In the rows, 128 means zero.
Each row is followed by its class number.
[129 172 124 111 135 160 132 117  91 135 139 142 104  70 149 154 130 135
 119 110 110 107 138 172 112 124 138 144  88 148 142 129 145 186 155 109
 101 111 141 111 111 122 155 145 132 141 103 109 158 142 125] | 2
[140 173  93 141 117  85 103 109 103 134 135 112 139 129 121 141  99 154
 113 119  99  98 116 207 125  90 135 128 115 122 109 108 150 153 119 121
 119 118 124 105 129 138 146 122 135 158 104 114 155 142 139] | 7
[122 114 135 105 130 148 218 114 113 140  84  86 107 136 112 124 131 153
 168 126 137 159 129 119 128 103 165 145 146 144 135 119 119 111 113  78
 115 145 127 148 195 132 123 172 120 125  95 119 166 171 125] | 0
[117 163 114 112 138 164  85 125 131 107 145 167 135  91 119  93 162 131
 117 147 165 143 133 135 153 137 109 163 130 146 120 142 135  90 113  91
 126 146 132 117 123 109 157 146 109 128 125 127 184  91  67] | 5
[129 133 153 163 131 159 120 146 114 144  70 147 128  74 102  85 138 110
 164 123 156 127 103 135 126 140 143 156 160 137  97 164  96 110  85 108
 141 117  86 139 105 141 109 149 127 145 130 145  94 162 118] | 1
[128 141 123 123 139 164 100 127 133 130 164 171 135  67 109  83 165 132
 120 142 180 142 136 133 138 156  86 170 126 136 122 155 146 101 103  75
 116 143 133 113 121  98 145 140 100 147 125 127 177 104  57] | 1
[120 109 137  93 126 166 205 112  99 126  85  91 143 118 118 165 128 155
 144 118 118 129 138 116  99 136 182 179 131 100 125 136 123 122 105 124
 121 142 102 142 145 153  68 135 120 120 142 114 111 138 108] | 3
[131 123 147 167 132 123 121 144 127 139  71 166 146 104  99  76 159  98
 138 134 136 124 118 138 132 108 135 155 133 111 116 104 112 140  93  96
 142 118 100 102 114 127 132 143 112 110 131 141  78 141 138] | 0
[125 112 147 140 124  98 138 115 123 133 122 130 146  92 132 104 120 150
 116 115 147 116 136 188 156 158 142 132 131 144 121 121 130 119 126 132
 109 132 152 112 173 120 127 101 111 152 108 124 154 168 105] | 6
[112 126 122 104 117 108 106 145 149 145  96 129 119 142 103 121 123 133
 127 121 154 114 115 128 150 122 146  97 131 133 129  95 134 142 120 144
 122 137 121 155 143 130 179 148 126 145 131 138 145 149 137] | 7
[115 116 149 171 134 128 119 142 114 148  65 135 114 103  91  90 149  98
 153 118 114 108 111 155 135 107 154 137 135 144 102 129 108 115  82 122
 150 122 113 106 113 150 139 164 109 122 112 140  97 132 119] | 0
[113 194  95 150 134 135 100 120 125 147 106 137  88 102 126 173 116 141
 125 101  85 113 121 181  98  94 125 136 117 150 107 125 147 141 119  97
 111 117 138 141 106 126 141 140 129 145 100 130 131 150 120] | 5
[158 173 117 149 119 136 147 113 107 140 153 145  84  81 128 161 118 125
 130 114  71  96 116 196  82 103 124 157 133 153  89 142 146 156 127 113
 114 115 141  98 118 116 155 116 136 151 105 115 129 130 110] | 2
[103 124 164 131 145 102 151 120 128 133 128 139 148 105 132 102 114 141
 114 117 169 104 151 174 144 154 133 118 138 146 145 100 120 120 131 125
 118 121 155 112 169 156 128 104 109 139 110 117 157 172 115] | 7
[123 171  86 173 132 126 104 106 106 136 148 137  60  84 138 184 135 118
 108 107 127 124 120 171 103  89 106 137  95 159 125 113 158 183 165 104
 135 101 124 108  93 134 144 138 135 147 105 119 171 161 126] | 2
[134 128 130  99 127 143 225 129 104 121 101 118 124 114 145 152 147 135
 159 148 147 167 116 117 124 143 150 173 125  95 125 158 128 127 123 135
 117 138 118 140 134 133  80 148 141  92 149 111 143 139 118] | 2
[132 146 130 131 124 146 100 129 120 125 152 175 135  84 105  68 169 138
 123 136 166 124 118 123 142 150 122 154 143 145 119 148 159 112 110  76
 120 151 134 119 127  96 152 126 113 135 129 118 176  89  70] | 7
[132 152 112 131 144 156 104 134 136 124 150 192 129  74  94  81 177 152
 128 139 158 128 126 136 140 156 113 156 125 139 137 124 158 121  98  69
 117 157 131 123 130  94 162 148 100 147 128 131 182 106  74] | 4
[106 133 135 164 132 135 109 120  94 143  82 138 135  75 106  67 166 118
 146 103 103 116 116 154 148 122 162 151 116 122 139 110 113 131  98 116
 142 123  93 136 103 119 133 204 110 119 117 153 115 128 137] | 3
[161 174 100 142 131 162 129 105  77 138  99 153 131 122 134 204 120 142
 114 122 116 156 125 155 109 116  98 150 101 136 113 120 129 179 139  59
 126 100 111  92 116 122 140 153 114 159  76 130 156 137 109] | 0
[133 138 121 128 142 159  96 119 149 124 166 176 129  74 117  82 178 123
 114 147 166 128 130 144 143 141  88 167 130 138 133 130 152  89 112 102
 113 157 138 107 134  91 165 141  97 124 128 122 176  92  65] | 2
[108 122 122 100 131 152 120 154 125 141 110 134 138 145 103 110 145 137
 122 123 145 129 125 133 153 138 128 100 123 122 155  99 125 143 120 146
 132 148 113 154 144 116 178 185 117 154 136 144 150 130 132] | 3
[123 159 109 147 114  96 197  96 143 135  72  73 110  91 125 167 129 160
 150 121 126 148 110 160 141 144 176 169 134 123  93 146 157  69 106 127
 103 137 129 155 167 126  92 142 104  92 130 108 133 164 111] | 6
[126 115 134 143 142 118 133 126 115 115 118 138 164 112 123 139 111 146
 108 113 155 118 145 170 154 156 145 130 122 141 132 103 120 125 136 109
 116 130 154 123 164 141 133 134  95 156  86 137 156 166 109] | 0
[121 123 143 132 125 100 231 113 133 134  90 110 106  98 102 109 106 140
 150 126 140 156 114 164 135  80 202 153 150 107  93 144 144  93 108 132
 130 153 120 137 157 119 112 118 128  86 151 117 112 151 138] | 7
[149 155 129 125 105 149 139 124 104 123 155 137 109  81 121 136  82 152
 132 103  55 103 120 138  79 119 145 134 122 148 114 129 142 167 130  97
  96 117 131 127 128 105 149 130 130 177 106 148 119 124 126] | 3
[111 101 143 154 121 134 122 136 142 130 116 120 123  73 133 117 110 154
 129 118 163 118 136 154 154 149 129 131 134 155 136 124 127 106 105 137
 122 119 146 110 164 142 107 106 107 167 117 126 154 172 102] | 6
[ 87 125 151 139 130 109 122 114 138 152  68 112 112  82  94  71 149 139
 132 112 139 107 108 146 149  76 171 139 139 133 138 121  87 134 105  94
 129 146 113 115 135 144 130 153 114 107 128 136 116 144 133] | 7
[104 148 128 142 145 145 200 132 124 109 100  94  99 102 114 139 144 136
 148 120 126 147 126 124 121 102 165 160 142 128  86 132 116 123 104 125
  91 118 112 137 143 134 128 183 123  91 143 108 146 165 114] | 5
[136 120 135 142 127  97 133 117 126 130 110 125 168 102 125 133 102 147
 119 121 168 117 137 184 168 158 109 137 126 152 104 122 121 106 128 123
 110 122 136 109 166 145 132  99  96 176 102 129 161 181 107] | 1
[118 134 136 132 122 133 122 135 124 129 109 139 165 103 121 120 122 162
 111 124 165 114 141 181 161 163 114 134 129 144 122  98 122 131 119 121
 118 128 140 114 164 146 125 103 115 156 104 118 161 167 107] | 5
[108 123 134  92 130 126 112 141 143 153  97 128 132 166  94 115 135 140
 131 114 162 120 123 128 150 117 134  99 140 131 148  83 110 155 118 145
 133 144 123 144 152 133 176 158 118 140 129 130 149 145 140] | 7
[128 163 131 123 134 129 131 110  96 132 134 148  83  52 127 184 127 150
 133 119  98 125 128 149 100 116 153 147  92 129 133 131 143 171 152  79
  93 135 139 122 100 124 146 139 137 141 104 141 146 160 129] | 2
[ 95 130 154 154 108 122 108 148 147 123  64 152 125  97 113  89 182 112
 124 131 129 106 126 117 158 117 178 123 110 113 109 132 130 149  84 130
 137 124  97 105 103 140 141 136 126 115 148 132 131 158 137] | 6
[114 116 140 165 114 115 150 148 127 134  97 124 155 102 128 111 107 140
 107 115 152  99 130 190 160 153 122 108 130 156 122 134 147 114 108 130
 140 118 139 123 162 148 109 115 115 173 120 124 141 146 117] | 3
[133 146 108 119 143 158  80 119 133 110 167 177 128  99 111 103 163 120
 121 143 160 133 129 121 130 140 110 156 117 142 131 141 153  92 117  65
 123 154 148 123 110 108 149 154  94 128 104 140 173  74  71] | 0
[125 131 124  94 139 136 113 140 142 152  95 149 131 125  88 124 134 139
 134 134 156 129 128 129 149 157 112 106 115 133 163 100 129 134 119 129
 131 138 126 143 140 151 158 154 114 156 118 135 144 154 136] | 4
[138 169  90 145 105 125 120 106  93 120 132 136  94  60 140 195  91 123
 110 115  99 111 125 165 129  91 139 134  85 117 117 109 138 152 142 122
 122  89 109 110  94 136 142 166 110 158 122 142 134 137 127] | 3
[117 115 114 117 130 150 118 139 151 147 125 130 117 132  98 117 137 136
 121 127 153 131 130 134 144 146 120 109 128 128 135 104 116 143 115 153
 125 143 115 148 153 116 173 159 121 147 116 134 151 155 133] | 6
[107 147 139 160 111 160 113 136 120 127  46 141 138  71 131  98 145  99
 136 104 121 126 113 168 148  96 134 163 134 123  97 138 110 120  85 120
 155  98  98 123  96 154 100 175 118 131 115 142 114 157 132] | 5
[126 106 142 133 128 115 167 138 138 139 100 157 139  96 123 120 126 143
 123 145 161 105 142 152 158 177 120 130 142 156 126 113 134 105 113 124
 117 129 140 109 190 145 143  83 112 174 115 114 154 187  84] | 4
[124 142 111 120 136 159  71 117 126 122 152 179 137  77 111  80 169 132
 117 135 164 139 137 141 144 140 108 177 131 142 121 131 141 102 116  75
 124 149 131 123 122  88 149 145 112 133 115 131 171  90  63] | 5
[128 156 103 112 144 159  76 121 125 108 160 181 133  73 112  86 160 123
 114 152 166 153 138 133 149 131 118 175 121 134 123 141 131  93 118  90
 121 142 129 115 110  96 155 161 112 121 122 134 177  93  72] | 5
[136 167 120 128 123 109  85  86  77 128 137 147  78 110 119 184  97 113
 105 114 113 113 134 152 108 104 133 127  98 152 117  94 154 144 167  78
 132 124 141 121 101 126 175 106 121 155  87 147 152 152 123] | 0
[118 115 157 133 123 109 133 116 123 136 123 130 140  66 135 100 103 135
 118 122 169 115 145 170 155 143 128 138 129 150 125 129 124  97 127 114
 120 118 149 107 160 144 117  97 106 171 113 128 151 179  98] | 1
[115 125 131 128 129 129 129 120 124 133 100 135 144  89 137 114  98 139
 108 123 164 119 144 183 156 135 128 135 133 158 122 111 105 107 115 131
 123 112 138 119 171 155 113 110 113 162  95 126 159 171  94] | 5
[112 130 125  91 127 130 113 136 140 149 101 133 120 149 101 139 124 125
 125 108 177 137 126 122 154 139 130 104 123 129 123 109 123 149 137 142
 132 140 116 168 139 126 166 149 116 154 132 142 155 151 130] | 1
[109 144 147 179 104 145  85 154 106 150  98 147 152  85 107  68 169 124
 127 107 134  98  99 151 139 134 137 119 146 112 121 120 123 141  82 121
 153 121 101 132 119 125 106 193 124 147 129 132 114 137 125] | 3
[111 118 112  93 124 137 108 130 143 155 111 122 123 131  94 131 124 139
 114 113 172 131 120 133 150 138 120 107 113 120 129  97 111 144 121 152
 118 146 114 160 143 138 157 154 103 158 121 146 164 160 115] | 1
[122 123 145 122 137 121 134 128 119 125 103 149 166 117 130 137 115 148
 116 128 168 120 142 162 155 164 131 134 128 139 129 103 121 109 125 100
 116 140 151 116 179 143 126 104  94 159  92 137 159 164  99] | 0
[142 178 110 135 104 110 105 108 110 127 137 160  66  45 118 226  99 139
 127 129 114  94 120 157 137 120 134 122  62 133 100 108 158 164 147 121
 103 120 121  91  86 163 158  82 117 143 113 132 151 132 131] | 2
[158 145  87 131 130 129 117 106 105 135 146 143  87 120 113 218  94 141
 106 109 104 126 133 159 116  84 119 105  73 145 111  90 162 194 140  82
 104 107 130 119 107 142 178 124 115 184  80 146 159 124 143] | 0
[136 123 154 124 140 143 205  89 109 105  96  99 127 113 108 147 102 154
 161 111 115 169 114 146 128 122 162 180 140  85  88 142 108  96 113 126
  91 152 102 129 146  96 108 152 113  73 125 134 130 149 134] | 6
[137  80 127 152 144 131 212 132 139 135 126  87 115 134 101 182 127 180
 149 129 174 180 107 138 122  95 119 148 164  97 113 110 143 122  92  94
  77 150 140 150 186 109 112 166 128 109 107 104 132 176 105] | 0
[115 123 150 124 124 119 162 129 127 132 106 134 156  89 136 122 109 166
 109 120 164 134 140 173 157 161 117 145 130 136 130 102 108 132 114 131
 108 123 148 115 178 138 130  98  92 169 107 137 168 205  87] | 1
[123 149 121 122 134 150 100 128 152 124 166 168 131  71 110  70 160 138
 132 138 169 141 124 131 128 150  84 173 126 147 118 152 151 107 103  79
 109 153 139 122 122  90 149 131  94 134 124 132 170 101  58] | 1
[133 129 118 113 139 134 122 140 131 153 111 153 126 136  96 127 134 148
 133 131 139 135 126 136 145 144 129 104 126 136 144  98 129 148 116 127
 135 135 122 143 149 124 176 156 130 172 115 140 148 154 140] | 4
[127 123 147 144 143 113 133 110 113 119 124 132 158 117 136 118  89 138
 112 135 167 122 146 165 140 152 132 125 129 175 111 114 138 107 124 101
 133 131 137 130 176 138 144  84 112 170  75 131 148 146  98] | 0
[132 125 118 129 148 147 104 118 142 129 173 177 109  66 110  74 168 110
 117 148 172 135 139 147 135 138  83 157 117 153 133 131 157 106 117  90
 121 146 134 114 125  94 171 150 107 134 119 130 186  88  71] | 2
[110 141 127 112 136 132 115 137 126 152 102 133 113 130 118 140 136 139
 129 121 160 138 122 144 145 133 129 107 119 135 147  91 121 151 132 150
 138 140 124 143 147 125 161 163 122 145 124 137 165 154 132] | 2
[130 138 146 111 106 123 200 117 163 144 128 128 114 134  86 126 120 157
 173 135 178 168 107 128 123 130  91 146 159 126 101 110 112 137  96 120
 143 152 113 130 171 144 117 101 111 109 119 119 142 147 103] | 1
[114 185 158 135 113  77 110 112 113 134  67 143 137  90 104  99 135 104
 169 133 126 112 111 149 141 124 147 140 134 119 120 142 115 103 117 100
 159 118 103  95 106 174 121 151 120  97 124 122 114 128 128] | 7
[125 126 133 125 112 113 127 129 125 133  95 140 161 108 127 108 107 141
 118 127 142 115 144 161 164 158 127 137 145 157 129 131 117 100 132 116
 129 127 149 123 181 142 121  98 127 165  93 118 153 162  95] | 5
[127 127 108 117 138 125 133 130 135 156 105 131 121 140 113 134 137 145
 130 126 151 147 121 153 156 136 134 102 119 137 151  99 125 147 138 142
 133 143 118 156 157 118 171 171 131 147 114 137 163 138 139] | 2
[141 167  74 115 137 117 115 120 112 145 122 155  69 114 131 169 106 115
 121 111  85 112 121 184  96  84 130 129 106 151 118 129 138 172 144  99
  98 101 135 142  91 139 151 116 147 160 113 141 128 131 128] | 5
[137 128 111 107 140 122 232  98 140 146 105 104 117 100  87 160 151 159
 153 122 129 156 124 174 132  95 165 170 152  94 123 123 108 128 111  88
 126 149 123 146 172 139 117 197 120 122 119 121 126 169 151] | 4
[130 171 100 147 142  97 112  98 107 159 111 162  86  91 116 158 135 142
 124 123 118 136 114 175 122 112 102 144 108 130 136  95 151 158 127  80
 112 107 123 100 129 134 143 114 129 145  93 123 159 170 116] | 4
[103 128 121 122 128 111 172 126 132 123 109  62 128 102 118 165 114 177
 184 120 167 153 110 158 112 124 129 168 124 117 102 123 143 130 118 118
 102 140 121 139 139 160  59 147 135  91 135  98 119 150 128] | 5
[146 151 110 152 113  74 141 122 119 140 127 160  82  90 113 163 104 145
 133 131 105 109 111 171 136 105  92 105 115 135 108  85 149 175 120  75
 108 113 116 111 143 138 181 101 130 201 113 149 156 163 137] | 4
[145 146 109 180 155 154 131 123  96 136 124 147  75 111 114 166 128 121
 110 109  94 106 112 174  94 103 114 136 112 153 113 141 161 147 112  90
  93 106 144 105  88 151 134  91 122 135 100 118 129 127 104] | 0
[134 111 135 140 134 121 109 109 128 127 121 154 128  88 126 127 117 149
 111 119 165 124 140 162 170 152 148 123 126 162 136 118 112 105 130 119
 104 126 149 113 161 130 132 101 106 165  93 145 178 179 114] | 6
[104 135 141 164 109 113 124 143 175 158  77 168 120  84  95 107 144 138
 141 135 143 120 131 112 138 132 136 109 122 138 128 132 148 160  92  71
 157 119 102 118 147 144 127 134 148 143 100 114 119 147 126] | 4
[107  95 118 134 161 137 195 122 136 133  89 104  97 113 122 146 154 156
 161 130 142 149 116 120 114 134 184 158 112 152 118 147 126 116 107  93
  71 143 137 139 140 141  94 149 121  76 102 123 138 146  97] | 0
[129 120 142 157 132 106 138 131 136 148  88 145 147 108 132 119 128 131
 112 118 177 110 134 205 157 149 101 136 150 160 125 103 137 116 113 124
 133 120 143 121 182 134 132  98 116 168 103 119 160 185 109] | 2
[101 135 138 111 135 126 114 126 117 150 101 119 110 128 113 151 142 142
 131 114 155 126 129 144 153 143 139 105 108 143 144  94 130 147 147 145
 136 149 127 137 142 129 172 162 120 135 123 129 168 146 129] | 2
[135 186 130 123 121 126 124 123  82 128 132 136 115  87 133 147 106 166
 133 101  93 113 105 152 119 105 148 153 129 142 118  98 115 198 132 117
  93 107 137 101 134 122 161 109 118 159 110 126 143 156 129] | 7
[116  97 106 121 135 144 183 131 141 140  99  92 128 134 114 107 165 152
 144 113 121 141 121 114 127  73 150 172 147 133 122 117  99 161  95 124
  95 135 123 147 161 128 101 155 126 119 130 106 122 151 118] | 5
[111 139  98 130 124  94 214 122 144 128 118  93 118 124 108 158 112 150
 149 115 133 145 118 185 131 104 119 157 137 112 104 127 126 130 128 132
 124 152 139 154 158 147  96 139 117 103 127 109 128 147 122] | 5
[ 95 151 105  99 125 137 112 147 151 141  88 133 119 129 109 127 129 138
 105 128 156 141 129 133 165 115 149 105 118 123 133  95 101 145 119 152
 130 131 119 148 151 129 167 173 120 133 132 139 158 146 125] | 5
[129 142 135 143 126 109 120 126 145 116 132 156 146 106 125 105 122 144
 118 126 168 123 133 181 149 160 114 128 142 150 129 124 132 123 126 114
 119 130 143 115 165 123 141 104 114 148 100 123 171 171 101] | 6
[136 120 139 127 126  99 143 121 128 129 103 157 155  88 123 128 117 162
 129 122 148 102 138 182 159 159 137 132 130 146 137  95 144 124 114 108
 118 131 145 123 173 152 132  85 105 185 106 130 151 179 107] | 4
[135 168 114 127 130 136 141 129  92 136 110 155 105  91 125 184 107 132
 110 132 103 134 124 160 107 133 131 145  84 135  98 115 138 180 125 102
 110 111 132 112 107 131 161 115 121 147  83 148 132 160 130] | 0
[147 174 118 142 138 135 117  94 101 128 139 158  90 102 110 252 112 142
 117  91  76 124 132 151 110 114 137 129  88 130 116 103 146 162 160 112
 105 104 137  98  78 141 158 129 105 138 110 147 121 132 149] | 3
[109 115 136 177 140 138 112 143  97 149  77 135 117  91 117 121 170  98
 144 113 148 112 113 150 139 121 161 123 122 142  91 135 125 136  89 103
 157 109  99 125 103 175 110 171 118 160 117 143 117 125 131] | 0
[120 144 159 145 106 123 111 137 104 137  60 135 129 135 103  68 133  91
 161 112 137  87 111 136 154 102 122 127 165 135 121 128 111 142  94 101
 172 108  83 125 120 148 151 148 138 136 134 115 124 109 136] | 7
